Here is a tiny trained network, its code and every weight. The questions are about switching its units off for an input and a target symbol, where a switched-off unit gives its printed mean instead of its output.

import numpy as np


def w(rows, s, z=0):
    codes = np.array(rows[::2]) - 128.0
    scale = np.full(codes.shape[1], s)
    scale[-1] = z or s
    return codes * scale


def norm(h):
    return h / np.sqrt((h * h).mean(-1, keepdims=True) + 1e-5)


def f(y):
    return np.maximum(y, 0)


def softmax(a):
    e = np.exp(a - a.max(-1, keepdims=True))
    return e / e.sum(-1, keepdims=True)


def log_softmax(a):
    a = a - a.max(-1, keepdims=True)
    return a - np.log(np.exp(a).sum(-1, keepdims=True))


def net(x, mask):
    ids = ['ΘΨΩαβδεζηλμξστ'.index(c) for c in x.split()]
    T = len(ids)
    res = E[ids] + P[:T]
    u = 0
    for l in range(2):
        r = norm(res)
        for j in range(2):
            rows = slice(4 * j, 4 * j + 4)
            q, k, v = (r @ M[l][rows].T for M in (Q, K, V))
            z = softmax(np.where(np.tri(T) > 0, q @ k.T / 4**0.5, -1e9)) @ v
            o = O[l][rows]
            res = res + np.where(mask[u + j], z, o[:, -1]) @ o[:, :-1]
        u += 2
        y = f(norm(res) @ A[l][:, :-1].T + A[l][:, -1])
        res = res + np.where(mask[u : u + 8], y, B[l][:, -1]) @ B[l][:, :-1]
        u += 8
    return log_softmax(norm(res)[-1] @ U[:, :-1].T + U[:, -1])


Q, K, V, O, A, B = {}, {}, {}, {}, {}, {}
E = w([
[116,40,128,138,176],'Θ',
[87,49,137,135,174],'Ψ',
[101,59,134,186,190],'Ω',
[165,92,122,11,107],'α',
[147,132,102,19,117],'β',
[115,62,150,197,161],'δ',
[149,63,100,86,170],'ε',
[103,107,101,171,194],'ζ',
[122,67,130,40,117],'η',
[136,136,140,240,150],'λ',
[56,181,158,221,127],'μ',
[58,122,101,40,170],'ξ',
[125,247,165,180,55],'σ',
[252,108,168,170,52],'τ',
],0.021)
P = w([
[123,110,93,132,140],'0',
[132,125,155,114,179],'1',
[90,87,173,116,138],'2',
[103,88,79,141,120],'3',
[174,145,83,122,208],'4',
[132,128,192,107,200],'5',
[58,59,126,134,78],'6',
[119,86,25,146,114],'7',
[184,162,141,106,254],'8',
[92,132,220,103,161],'9',
[61,42,37,121,20],'10',
],0.022)
Q[0] = w([
[85,117,70,144,89],'L0H0',
[122,93,194,131,108],'L0H0',
[153,121,3,160,90],'L0H0',
[59,69,162,134,35],'L0H0',
[171,89,135,121,141],'L0H1',
[126,104,192,167,54],'L0H1',
[217,164,64,128,122],'L0H1',
[72,124,37,146,18],'L0H1',
],0.055)
K[0] = w([
[161,158,160,113,174],'L0H0',
[133,129,68,134,112],'L0H0',
[142,149,253,101,194],'L0H0',
[202,182,62,132,196],'L0H0',
[158,114,158,131,179],'L0H1',
[108,95,194,134,70],'L0H1',
[206,130,49,144,121],'L0H1',
[97,82,48,160,42],'L0H1',
],0.059)
V[0] = w([
[200,202,161,132,37],'L0H0',
[253,82,121,153,128],'L0H0',
[111,192,60,46,156],'L0H0',
[107,179,111,217,170],'L0H0',
[159,70,140,123,131],'L0H1',
[140,127,119,139,192],'L0H1',
[219,145,147,162,82],'L0H1',
[154,131,73,113,165],'L0H1',
],0.053)
O[0] = w([
[252,89,71,32,79,3],'L0H0',
[210,62,181,189,149,151],'L0H0',
[73,109,118,42,242,101],'L0H0',
[158,223,49,189,128,132],'L0H0',
[134,85,168,190,133,159],'L0H1',
[164,99,81,126,168,160],'L0H1',
[198,180,183,118,137,75],'L0H1',
[104,98,136,136,199,136],'L0H1',
],0.04,0.05)
A[0] = w([
[73,170,134,176,132,176],'L0N0',
[105,43,41,175,141,98],'L0N1',
[142,75,103,160,74,138],'L0N2',
[164,255,236,88,159,2],'L0N3',
[127,162,116,244,160,66],'L0N4',
[180,165,53,191,108,70],'L0N5',
[117,144,211,170,149,195],'L0N6',
[183,83,7,93,111,71],'L0N7',
],0.047,0.0089)
B[0] = w([
[93,99,146,173,38,243],'L0N0',
[99,169,211,107,142,186],'L0N1',
[172,111,119,98,114,154],'L0N2',
[117,207,254,146,163,146],'L0N3',
[227,180,50,111,211,254],'L0N4',
[184,113,58,64,76,186],'L0N5',
[121,84,84,103,114,227],'L0N6',
[81,140,192,129,18,154],'L0N7',
],0.065,0.042)
Q[1] = w([
[123,109,114,143,136],'L1H0',
[137,178,161,123,137],'L1H0',
[143,116,136,131,123],'L1H0',
[61,11,3,153,82],'L1H0',
[88,121,101,76,111],'L1H1',
[94,71,197,92,144],'L1H1',
[58,36,180,41,121],'L1H1',
[157,228,49,182,123],'L1H1',
],0.054)
K[1] = w([
[132,126,144,122,94],'L1H0',
[123,131,93,117,169],'L1H0',
[125,123,144,138,122],'L1H0',
[178,128,255,139,5],'L1H0',
[135,165,157,108,165],'L1H1',
[180,68,114,153,144],'L1H1',
[190,93,121,126,200],'L1H1',
[51,198,163,139,41],'L1H1',
],0.049)
V[1] = w([
[102,131,94,130,132],'L1H0',
[124,110,87,109,111],'L1H0',
[121,121,112,131,116],'L1H0',
[98,3,17,129,91],'L1H0',
[93,138,134,126,95],'L1H1',
[92,162,132,129,92],'L1H1',
[104,93,74,117,116],'L1H1',
[118,156,157,135,108],'L1H1',
],0.043)
O[1] = w([
[134,94,85,88,104,120],'L1H0',
[99,112,100,131,126,143],'L1H0',
[112,117,126,115,133,145],'L1H0',
[74,2,5,143,147,250],'L1H0',
[115,141,102,161,93,153],'L1H1',
[101,132,127,171,88,155],'L1H1',
[111,76,92,138,160,154],'L1H1',
[126,152,130,140,94,135],'L1H1',
],0.034,0.018)
A[1] = w([
[175,33,160,193,125,168],'L1N0',
[107,193,230,105,151,108],'L1N1',
[226,138,66,117,97,100],'L1N2',
[103,12,152,100,110,115],'L1N3',
[254,25,152,90,2,150],'L1N4',
[55,132,133,146,186,115],'L1N5',
[206,101,148,75,205,254],'L1N6',
[130,36,207,21,78,39],'L1N7',
],0.049,0.0075)
B[1] = w([
[122,76,140,152,107,225],'L1N0',
[105,60,119,96,177,160],'L1N1',
[116,100,172,93,77,243],'L1N2',
[163,105,38,129,140,241],'L1N3',
[99,195,168,147,254,239],'L1N4',
[168,157,154,68,110,254],'L1N5',
[204,159,106,115,137,171],'L1N6',
[138,187,181,139,34,228],'L1N7',
],0.092,0.027)
U = w([
[88,75,199,216,135,12],'Θ',
[12,144,161,171,121,21],'Ψ',
[146,169,82,195,184,44],'Ω',
[209,75,173,103,74,47],'α',
[141,152,86,42,197,143],'β',
[205,77,156,213,35,26],'δ',
[147,51,106,139,229,160],'ε',
[105,192,43,128,252,168],'ζ',
[60,48,176,116,37,92],'η',
[235,150,53,138,189,142],'λ',
[93,161,20,82,70,144],'μ',
[15,147,61,66,159,163],'ξ',
[81,194,186,96,85,254],'σ',
[181,146,217,156,159,254],'τ',
],0.014,0.0063)

Each question gives the input, a string of symbols that net reads in full, and the target symbol t.
The units are the heads (4 rows each of Q, K, V and O) and the neurons (one row each of A and B). Each row of codes is followed by its name. A weight is (code - 128) times the scale printed after its matrix; where a second scale follows, it is the last column's (O, A, B and U).
mask holds one flag per unit, layer by layer, with each layer's heads first. A switched-off unit (its flag False) gives its mean, the last column of its rows in O or B, instead of its output. The means were averaged over made-up inputs and are rounded, as every weight is.
A unit's drop is (log p(t) with every unit on - log p(t) with that unit switched off) / (log p(t) with every unit on - log p(t) with every unit switched off).
The circuit of an input: a set's keep is (log p(t) with only the set's units on - log p(t) with every unit switched off) / (log p(t) with every unit on - log p(t) with every unit switched off). Starting from the 12 units with the biggest drops (on a tie, the unit counted first), units are removed one at a time, each time the one whose removal leaves the highest keep (on an exact tie, the one counted first), for as long as the keep stays at least 0.8.
circuit, biggest first: the units of the circuit, biggest drop first
unit that matters most: the unit with the biggest drop
k most important neurons: the k neurons with the biggest drops, biggest first
k most important neurons of layer l: the k neurons of layer l with the biggest drops, biggest first
which heads matter: for each layer, one digit per head in row order, 1 if its drop is at least 0.15 and else 0, layers parted by /
input μ λ δ ε ζ ζ, target ε: which heads matter -> 10 / 00
input Ψ δ η Θ ζ δ ξ, target ζ: circuit, biggest first -> L0H0
input η ε δ ξ μ σ μ β, target σ: circuit, biggest first -> L0H0; L0N7; L1N4
input η β ζ, target η: circuit, biggest first -> L0H0; L1N4
input Ψ δ σ ε σ Ψ σ δ ε, target σ: circuit, biggest first -> L0H0; L0N7; L1N4
input μ ξ η τ ξ α η λ, target α: 2 most important neurons -> L0N4; L1N7
input μ ξ Ω Θ Θ η σ σ μ Ω Ψ, target μ: circuit, biggest first -> L0H0; L1N4
input μ δ Ψ Ω μ μ σ σ μ, target σ: circuit, biggest first -> L0H0; L1N4; L0N7
input α Θ ε τ Θ ε β, target Θ: which heads matter -> 11 / 00
input Ψ ε Ψ δ α Ω Θ τ τ β Θ, target τ: 2 most important neurons -> L1N4; L1N7
input δ δ σ τ Ψ ζ ξ ε σ η ξ, target σ: 2 most important neurons -> L0N7; L1N4
input δ σ λ Θ μ μ δ η, target μ: 2 most important neurons -> L0N4; L0N7
input ζ ε σ, target σ: which heads matter -> 01 / 01
input δ δ μ σ ξ μ, target σ: 2 most important neurons of layer 0 -> L0N7; L0N4
input Ψ δ δ Θ τ μ ξ δ ζ, target ξ: unit that matters most -> L0H0
input η λ α Θ ζ Θ η Ψ η, target η: 2 most important neurons -> L0N4; L1N7
input β τ ε μ Θ ε β Ω ζ, target β: which heads matter -> 11 / 00
input ζ μ σ Ψ σ Ψ β Ψ μ σ μ, target μ: which heads matter -> 10 / 00
input β β τ, target τ: which heads matter -> 01 / 00
input δ α ζ Θ σ μ η μ Θ, target η: circuit, biggest first -> L0H0
input ξ δ δ μ σ Θ, target μ: 2 most important neurons -> L0N5; L1N4
input β ζ δ μ ζ δ λ, target ζ: 2 most important neurons of layer 1 -> L1N7; L1N0
input λ ξ ε α λ σ Θ, target λ: which heads matter -> 10 / 00
input σ δ δ δ β δ τ η σ δ, target η: circuit, biggest first -> L0N4; L0H0
input η λ τ η σ τ δ η, target τ: 2 most important neurons of layer 1 -> L1N4; L1N7
input δ μ μ ε τ α Ω α τ β λ, target τ: circuit, biggest first -> L1N4; L0H0; L0N4
input ε δ δ μ η β, target μ: circuit, biggest first -> L0H0
input τ δ σ δ δ Θ δ σ μ α, target σ: 2 most important neurons -> L0N7; L1N4
